Below are the code and all the weights of a small trained network. Each question names an input and a class and asks about switching units off, where a switched-off unit gives its printed mean instead of its output.

import numpy as np


def w(rows, s, z=0):
    codes = np.array(rows[::2]) - 128.0
    scale = np.full(codes.shape[1], s)
    scale[-1] = z or s
    return codes * scale


def norm(h):
    return h / np.sqrt((h * h).mean(-1, keepdims=True) + 1e-5)


def f(y):
    return np.maximum(y, 0)


def log_softmax(a):
    a = a - a.max(-1, keepdims=True)
    return a - np.log(np.exp(a).sum(-1, keepdims=True))


def net(x, mask):
    res = np.array(x, float).reshape(1, 2) / 4 @ E
    u = 0
    for l in range(3):
        y = f(norm(res) @ A[l][:, :-1].T + A[l][:, -1])
        res = res + np.where(mask[u : u + 10], y, B[l][:, -1]) @ B[l][:, :-1]
        u += 10
    return log_softmax(norm(res)[-1] @ U[:, :-1].T + U[:, -1])


A, B = {}, {}
E = w([
[160,132,85,191,38,138,85],'x0',
[137,185,2,64,140,142,48],'x1',
],0.0057)
A[0] = w([
[155,167,128,132,37,122,117,6],'0.n1',
[33,136,104,116,173,74,68,103],'0.n2',
[17,79,231,31,154,103,189,132],'0.n3',
[100,92,159,132,132,60,183,150],'0.n4',
[162,82,67,190,1,170,73,27],'0.n5',
[160,99,129,101,99,193,127,84],'0.n6',
[135,77,214,224,100,161,149,137],'0.n7',
[199,193,116,88,226,201,119,96],'0.n8',
[155,160,98,81,107,126,120,35],'0.n9',
[172,94,69,191,77,145,152,52],'0.n10',
],0.0042,0.0015)
B[0] = w([
[88,179,144,231,140,153,177,165],'0.n1',
[59,77,136,28,96,172,97,174],'0.n2',
[211,146,39,253,128,134,183,252],'0.n3',
[147,88,79,112,136,50,114,195],'0.n4',
[231,173,136,202,99,229,129,238],'0.n5',
[139,140,216,127,157,135,157,136],'0.n6',
[179,187,168,74,226,63,72,249],'0.n7',
[43,42,162,84,83,184,172,195],'0.n8',
[86,85,160,144,85,96,91,160],'0.n9',
[167,213,19,126,181,177,166,182],'0.n10',
],0.0034,0.0044)
A[1] = w([
[135,194,218,119,56,103,134,96],'1.n1',
[31,132,165,119,150,169,50,87],'1.n2',
[253,102,166,146,87,62,173,114],'1.n3',
[104,166,100,49,92,142,83,192],'1.n4',
[70,104,110,102,82,138,97,42],'1.n5',
[100,140,191,106,162,70,180,167],'1.n6',
[154,124,35,132,117,141,100,147],'1.n7',
[149,125,168,148,70,83,140,125],'1.n8',
[108,174,166,169,57,139,107,10],'1.n9',
[64,97,141,53,93,156,156,126],'1.n10',
],0.0054,0.0012)
B[1] = w([
[60,133,85,81,176,154,175,162],'1.n1',
[143,108,185,92,75,154,73,160],'1.n2',
[105,123,131,125,120,108,58,254],'1.n3',
[88,86,254,101,145,96,112,213],'1.n4',
[81,81,161,87,164,152,95,161],'1.n5',
[133,132,81,104,50,91,92,204],'1.n6',
[128,116,173,136,181,124,175,214],'1.n7',
[55,105,41,47,165,148,175,171],'1.n8',
[218,208,87,129,139,187,155,160],'1.n9',
[170,168,122,207,125,131,85,175],'1.n10',
],0.0053,0.0047)
A[2] = w([
[73,141,168,74,128,60,168,146],'2.n1',
[193,236,113,198,117,189,98,85],'2.n2',
[151,73,198,159,138,145,175,253],'2.n3',
[171,141,117,98,169,137,131,162],'2.n4',
[123,119,46,53,123,130,200,91],'2.n5',
[96,125,113,140,145,158,172,92],'2.n6',
[118,90,42,99,118,164,208,74],'2.n7',
[101,115,70,97,146,160,181,75],'2.n8',
[99,158,40,73,2,184,76,48],'2.n9',
[124,110,163,154,100,63,86,125],'2.n10',
],0.0059,0.0026)
B[2] = w([
[213,150,112,197,113,154,105,204],'2.n1',
[161,142,171,179,89,183,123,255],'2.n2',
[125,137,81,66,139,120,63,206],'2.n3',
[159,88,146,141,89,97,110,176],'2.n4',
[90,121,124,132,58,158,157,150],'2.n5',
[83,122,111,107,125,133,161,135],'2.n6',
[3,55,108,119,63,237,227,145],'2.n7',
[76,104,89,194,94,142,187,144],'2.n8',
[112,106,158,137,158,83,209,171],'2.n9',
[164,98,100,104,205,74,200,180],'2.n10',
],0.0059,0.0052)
U = w([
[219,95,90,149,219,2,137,181],'0',
[75,180,126,136,123,100,123,28],'1',
[80,223,135,102,108,84,153,3],'2',
[226,190,148,226,82,216,99,194],'3',
[76,83,165,13,175,172,27,195],'4',
[40,66,53,128,92,178,208,155],'5',
],0.01,0.0053)

Each question gives the input, the list of numbers given to net, and the class t.
The units are the neurons (one row each of A and B). Each row of codes is followed by its name. A weight is (code - 128) times the scale printed after its matrix; where a second scale follows, it is the last column's (A, B and U).
mask holds one flag per neuron, layer by layer. A switched-off neuron (its flag False) gives its mean, the last column of its row in B, instead of its output. The means were averaged over made-up inputs and are rounded, as every weight is.
A unit's drop is (log p(t) with every unit on - log p(t) with that unit switched off) / (log p(t) with every unit on - log p(t) with every unit switched off).
unit that matters most: the unit with the biggest drop
k most important neurons: the k neurons with the biggest drops, biggest first
k most important neurons of layer l: the k neurons of layer l with the biggest drops, biggest first
drop of u: that unit's drop, to one decimal
input [-6,2], class 5: most important neuron -> [0.n3]
input [3,-5], class 0: 2 most important neurons -> [0.n7, 1.n3]
input [0,0], class 0: 3 most important neurons -> [0.n9, 0.n5, 0.n1]
input [1,2], class 4: 2 most important neurons -> [0.n3, 1.n4]
input [5,-7], class 0: 2 most important neurons -> [0.n7, 1.n3]
input [2,8], class 4: 2 most important neurons -> [1.n4, 0.n3]
input [-8,3], class 5: 3 most important neurons -> [0.n3, 0.n7, 1.n3]
input [-7,-2], class 5: 2 most important neurons of layer 2 -> [2.n7, 2.n5]
input [-8,-2], class 5: 2 most important neurons of layer 1 -> [1.n4, 1.n6]
input [-5,2], class 5: drop of 0.n7 -> 0.3
input [1,4], class 4: drop of 2.n2 -> 0.0
input [-4,1], class 5: drop of 0.n3 -> 1.3
input [-8,1], class 5: drop of 0.n3 -> 0.2
input [-1,-1], class 0: unit that matters most -> 0.n5
